Below are the code and all the weights of a small trained network. Each question names an input and a class and asks about switching units off, where a switched-off unit gives its printed mean instead of its output.

import numpy as np


def w(rows, s, z=0):
    codes = np.array(rows[::2]) - 128.0
    scale = np.full(codes.shape[1], s)
    scale[-1] = z or s
    return codes * scale


def norm(h):
    return h / np.sqrt((h * h).mean(-1, keepdims=True) + 1e-5)


def f(y):
    return y / 2 * (1 + np.tanh(0.7978845608 * (y + 0.044715 * y**3)))


def log_softmax(a):
    a = a - a.max(-1, keepdims=True)
    return a - np.log(np.exp(a).sum(-1, keepdims=True))


def net(x, mask):
    res = np.array(x, float).reshape(1, 5) / 4 @ E
    u = 0
    for l in range(4):
        y = f(norm(res) @ A[l][:, :-1].T + A[l][:, -1])
        res = res + np.where(mask[u : u + 4], y, B[l][:, -1]) @ B[l][:, :-1]
        u += 4
    return log_softmax(norm(res)[-1] @ U[:, :-1].T + U[:, -1])


A, B = {}, {}
E = w([
[66,39,150,42,86,79,199],'x0',
[131,120,148,150,62,206,200],'x1',
[41,149,105,112,174,188,119],'x2',
[74,112,126,253,146,50,185],'x3',
[99,168,220,125,134,104,124],'x4',
],0.0069)
A[0] = w([
[125,85,108,54,157,54,171,150],'0.n1',
[4,159,73,119,212,189,129,42],'0.n2',
[175,27,2,140,170,164,151,2],'0.n3',
[118,225,192,154,93,119,141,223],'0.n4',
],0.0065,0.0031)
B[0] = w([
[152,124,133,159,179,152,85,196],'0.n1',
[114,121,183,180,26,141,19,229],'0.n2',
[79,250,92,60,56,43,164,188],'0.n3',
[151,168,84,111,137,104,136,252],'0.n4',
],0.011,0.0031)
A[1] = w([
[106,205,254,113,154,107,144,4],'1.n1',
[136,150,148,162,73,221,217,76],'1.n2',
[67,39,148,68,112,88,137,94],'1.n3',
[70,87,55,215,142,109,169,34],'1.n4',
],0.0086,0.0036)
B[1] = w([
[97,190,26,122,56,83,170,169],'1.n1',
[75,66,98,112,211,44,58,252],'1.n2',
[174,149,10,244,143,213,178,209],'1.n3',
[135,201,208,80,144,139,149,217],'1.n4',
],0.012,0.0031)
A[2] = w([
[254,139,146,178,107,99,126,33],'2.n1',
[245,50,140,149,75,30,139,4],'2.n2',
[236,105,144,142,114,34,136,93],'2.n3',
[186,233,104,194,219,131,10,94],'2.n4',
],0.006,0.0032)
B[2] = w([
[101,113,140,175,108,194,64,136],'2.n1',
[45,144,170,199,60,167,64,137],'2.n2',
[37,110,131,87,57,183,54,155],'2.n3',
[138,14,83,169,115,96,254,253],'2.n4',
],0.0081,0.0054)
A[3] = w([
[119,168,253,245,140,37,175,3],'3.n1',
[221,59,157,17,134,154,107,165],'3.n2',
[68,13,112,97,182,28,118,19],'3.n3',
[34,171,44,101,90,77,166,90],'3.n4',
],0.0066,0.0037)
B[3] = w([
[172,160,165,2,198,228,100,244],'3.n1',
[80,187,192,120,212,107,158,192],'3.n2',
[34,37,121,107,183,61,78,176],'3.n3',
[178,171,104,94,35,78,65,255],'3.n4',
],0.0087,0.0039)
U = w([
[215,101,36,233,133,163,196,175],'0',
[178,225,48,65,29,29,104,185],'1',
[159,168,216,41,208,165,129,180],'2',
[88,26,122,129,153,11,56,112],'3',
[93,126,176,215,30,194,11,6],'4',
],0.012,0.0018)

Each question gives the input, the list of numbers given to net, and the class t.
The units are the neurons (one row each of A and B). Each row of codes is followed by its name. A weight is (code - 128) times the scale printed after its matrix; where a second scale follows, it is the last column's (A, B and U).
mask holds one flag per neuron, layer by layer. A switched-off neuron (its flag False) gives its mean, the last column of its row in B, instead of its output. The means were averaged over made-up inputs and are rounded, as every weight is.
A unit's drop is (log p(t) with every unit on - log p(t) with that unit switched off) / (log p(t) with every unit on - log p(t) with every unit switched off).
The circuit of an input: a set's keep is (log p(t) with only the set's units on - log p(t) with every unit switched off) / (log p(t) with every unit on - log p(t) with every unit switched off). Starting from the 12 units with the biggest drops (on a tie, the unit counted first), units are removed one at a time, each time the one whose removal leaves the highest keep (on an exact tie, the one counted first), for as long as the keep stays at least 0.8.
circuit, biggest first: the units of the circuit, biggest drop first
top k neurons: the k neurons with the biggest drops, biggest first
drop when u is switched off: that unit's drop, to one decimal
input [-6,0,-4,-8,-6], class 2: circuit, biggest first -> [3.n2 3.n4]
input [-5,8,5,0,5], class 3: circuit, biggest first -> [1.n2]
input [4,6,3,2,2], class 3: top 2 neurons -> [1.n2 3.n3]
input [0,4,6,-5,5], class 4: top 4 neurons -> [0.n2 0.n3 2.n4 3.n1]
input [5,3,-6,8,-3], class 2: circuit, biggest first -> [1.n4 3.n1]
input [-6,8,-8,0,-5], class 3: circuit, biggest first -> [1.n2 1.n3]
input [0,-5,-7,6,-2], class 4: top 3 neurons -> [2.n3 1.n2 2.n2]
input [-3,-8,-2,-6,3], class 3: top 2 neurons -> [2.n4 3.n3]
input [-3,-7,-3,-3,-6], class 3: top 4 neurons -> [1.n1 2.n4 3.n3 1.n3]
input [-7,5,1,0,7], class 0: top 3 neurons -> [2.n4 0.n3 0.n4]
input [-5,7,6,6,6], class 3: top 3 neurons -> [1.n2 0.n3 2.n4]
input [3,0,-7,8,0], class 2: top 3 neurons -> [1.n4 3.n1 0.n2]
input [-4,-5,-8,-1,-7], class 4: circuit, biggest first -> [2.n2 2.n1]
input [-5,6,6,-5,-7], class 1: circuit, biggest first -> [0.n3]
input [-1,1,8,8,7], class 2: top 2 neurons -> [3.n1 0.n3]
input [-4,-4,6,5,-7], class 1: top 3 neurons -> [0.n3 1.n2 1.n3]
input [-6,-8,3,-3,-7], class 3: top 2 neurons -> [1.n3 2.n4]
input [-3,-2,5,1,-1], class 4: top 2 neurons -> [0.n2 1.n2]
input [5,-4,1,0,-6], class 1: drop when 3.n4 is switched off -> 0.2
input [2,-4,2,4,-5], class 1: circuit, biggest first -> [0.n3]
input [-8,-3,1,3,6], class 0: drop when 0.n3 is switched off -> 0.4
input [-5,0,-6,-5,4], class 4: drop when 0.n3 is switched off -> 1.3
